Below is a small trained network, with its code and all its weights. Each question gives an input and a class and asks what happens when units are switched off, that is, made to give their printed mean instead of their output.

import numpy as np


def w(rows, s, z=0):
    codes = np.array(rows[::2]) - 128.0
    scale = np.full(codes.shape[1], s)
    scale[-1] = z or s
    return codes * scale


def norm(h):
    return h / np.sqrt((h * h).mean(-1, keepdims=True) + 1e-5)


def f(y):
    return np.maximum(y, 0)


def log_softmax(a):
    a = a - a.max(-1, keepdims=True)
    return a - np.log(np.exp(a).sum(-1, keepdims=True))


def net(x, mask):
    res = np.array(x, float).reshape(1, 5) / 4 @ E
    u = 0
    for l in range(3):
        y = f(norm(res) @ A[l][:, :-1].T + A[l][:, -1])
        res = res + np.where(mask[u : u + 4], y, B[l][:, -1]) @ B[l][:, :-1]
        u += 4
    return log_softmax(norm(res)[-1] @ U[:, :-1].T + U[:, -1])


A, B = {}, {}
E = w([
[72,164,138,90,170,139,149,127,123],'x0',
[163,227,142,135,51,29,90,22,51],'x1',
[20,69,2,71,124,108,52,45,215],'x2',
[110,39,142,162,40,200,85,135,114],'x3',
[132,162,19,87,110,185,160,147,63],'x4',
],0.0083)
A[0] = w([
[156,95,146,136,151,172,159,205,119,2],'0.n1',
[165,178,186,134,214,128,197,190,106,3],'0.n2',
[145,203,98,93,132,150,168,155,7,44],'0.n3',
[175,142,167,154,129,144,166,162,89,114],'0.n4',
],0.02,0.0037)
B[0] = w([
[139,79,114,130,254,125,189,147,81,212],'0.n1',
[122,177,209,82,83,93,130,190,236,254],'0.n2',
[137,234,14,194,181,165,214,77,57,238],'0.n3',
[119,154,151,113,48,142,25,85,171,224],'0.n4',
],0.011,0.016)
A[1] = w([
[115,5,136,140,169,171,170,190,119,26],'1.n1',
[123,116,95,96,183,148,133,143,139,247],'1.n2',
[48,54,68,101,169,137,86,93,193,118],'1.n3',
[171,129,162,139,84,123,97,108,88,4],'1.n4',
],0.023,0.0012)
B[1] = w([
[221,96,186,146,141,221,157,223,48,213],'1.n1',
[114,78,192,122,59,139,94,68,89,191],'1.n2',
[2,119,50,45,120,114,122,68,141,254],'1.n3',
[157,34,111,212,171,103,92,120,129,165],'1.n4',
],0.013,0.018)
A[2] = w([
[121,187,1,106,93,111,184,159,108,2],'2.n1',
[188,158,145,131,223,15,161,171,198,75],'2.n2',
[54,83,58,85,78,128,105,152,188,61],'2.n3',
[117,168,153,95,102,82,108,215,202,50],'2.n4',
],0.015,0.003)
B[2] = w([
[124,135,102,205,89,239,119,84,54,248],'2.n1',
[132,137,137,2,183,33,159,147,140,225],'2.n2',
[40,89,75,88,53,162,135,148,171,254],'2.n3',
[147,153,193,150,122,153,120,196,234,214],'2.n4',
],0.0088,0.0096)
U = w([
[160,197,249,84,133,103,145,180,245,164],'0',
[162,249,75,194,121,178,195,79,72,148],'1',
[196,55,166,249,105,109,47,104,140,58],'2',
[155,117,132,107,169,6,114,51,107,4],'3',
[156,44,203,103,130,235,151,207,89,151],'4',
[18,67,80,54,91,142,109,61,122,214],'5',
],0.012,0.0034)

Each question gives the input, the list of numbers given to net, and the class t.
The units are the neurons (one row each of A and B). Each row of codes is followed by its name. A weight is (code - 128) times the scale printed after its matrix; where a second scale follows, it is the last column's (A, B and U).
mask holds one flag per neuron, layer by layer. A switched-off neuron (its flag False) gives its mean, the last column of its row in B, instead of its output. The means were averaged over made-up inputs and are rounded, as every weight is.
A unit's drop is (log p(t) with every unit on - log p(t) with that unit switched off) / (log p(t) with every unit on - log p(t) with every unit switched off).
The circuit of an input: a set's keep is (log p(t) with only the set's units on - log p(t) with every unit switched off) / (log p(t) with every unit on - log p(t) with every unit switched off). Starting from all 12 units, units are removed one at a time, each time the one whose removal leaves the highest keep (on an exact tie, the one counted first), for as long as the keep stays at least 0.8.
circuit, biggest first: the units of the circuit, biggest drop first
most important unit: the unit with the biggest drop
top k neurons: the k neurons with the biggest drops, biggest first
k most important neurons of layer l: the k neurons of layer l with the biggest drops, biggest first
drop when u is switched off: that unit's drop, to one decimal
input [-5,-1,-6,4,-7], class 0: circuit, biggest first -> 1.n1, 1.n3
input [7,-6,-7,5,-2], class 0: circuit, biggest first -> 0.n2
input [-1,7,-1,-1,-7], class 2: circuit, biggest first -> 1.n4, 1.n3
input [-1,3,1,2,-7], class 2: top 3 neurons -> 0.n2, 1.n3, 0.n1
input [2,5,0,6,-4], class 2: top 3 neurons -> 0.n2, 1.n3, 0.n3
input [6,-8,-1,-6,7], class 0: top 2 neurons -> 0.n2, 1.n3
input [4,-1,-2,6,1], class 4: circuit, biggest first -> 0.n1, 1.n1
input [8,4,-5,8,-2], class 2: top 2 neurons -> 1.n3, 1.n4
input [-7,-2,1,-1,-6], class 4: top 4 neurons -> 0.n4, 0.n3, 0.n2, 1.n1
input [-3,8,4,0,-3], class 3: 3 most important neurons of layer 2 -> 2.n1, 2.n4, 2.n3
input [5,7,0,-1,-6], class 3: 2 most important neurons of layer 0 -> 0.n2, 0.n3
input [-5,1,0,4,1], class 2: 3 most important neurons of layer 0 -> 0.n1, 0.n3, 0.n2
input [1,7,-5,2,-2], class 2: top 2 neurons -> 1.n4, 0.n4
input [-1,3,2,6,5], class 1: most important unit -> 1.n3
input [3,-5,-2,-2,5], class 1: top 2 neurons -> 0.n3, 1.n1
input [-2,0,-8,6,-8], class 0: top 3 neurons -> 0.n2, 1.n2, 1.n1
input [5,4,-5,8,0], class 1: top 2 neurons -> 0.n3, 1.n2
input [6,-3,1,3,1], class 4: top 2 neurons -> 1.n1, 0.n4
input [5,-8,0,-7,1], class 0: drop when 0.n2 is switched off -> 2.0
input [4,-3,-1,1,5], class 1: drop when 0.n3 is switched off -> 1.5
input [-5,1,-4,5,0], class 2: most important unit -> 0.n4
input [-8,-7,-7,-4,-1], class 0: drop when 0.n2 is switched off -> 1.1
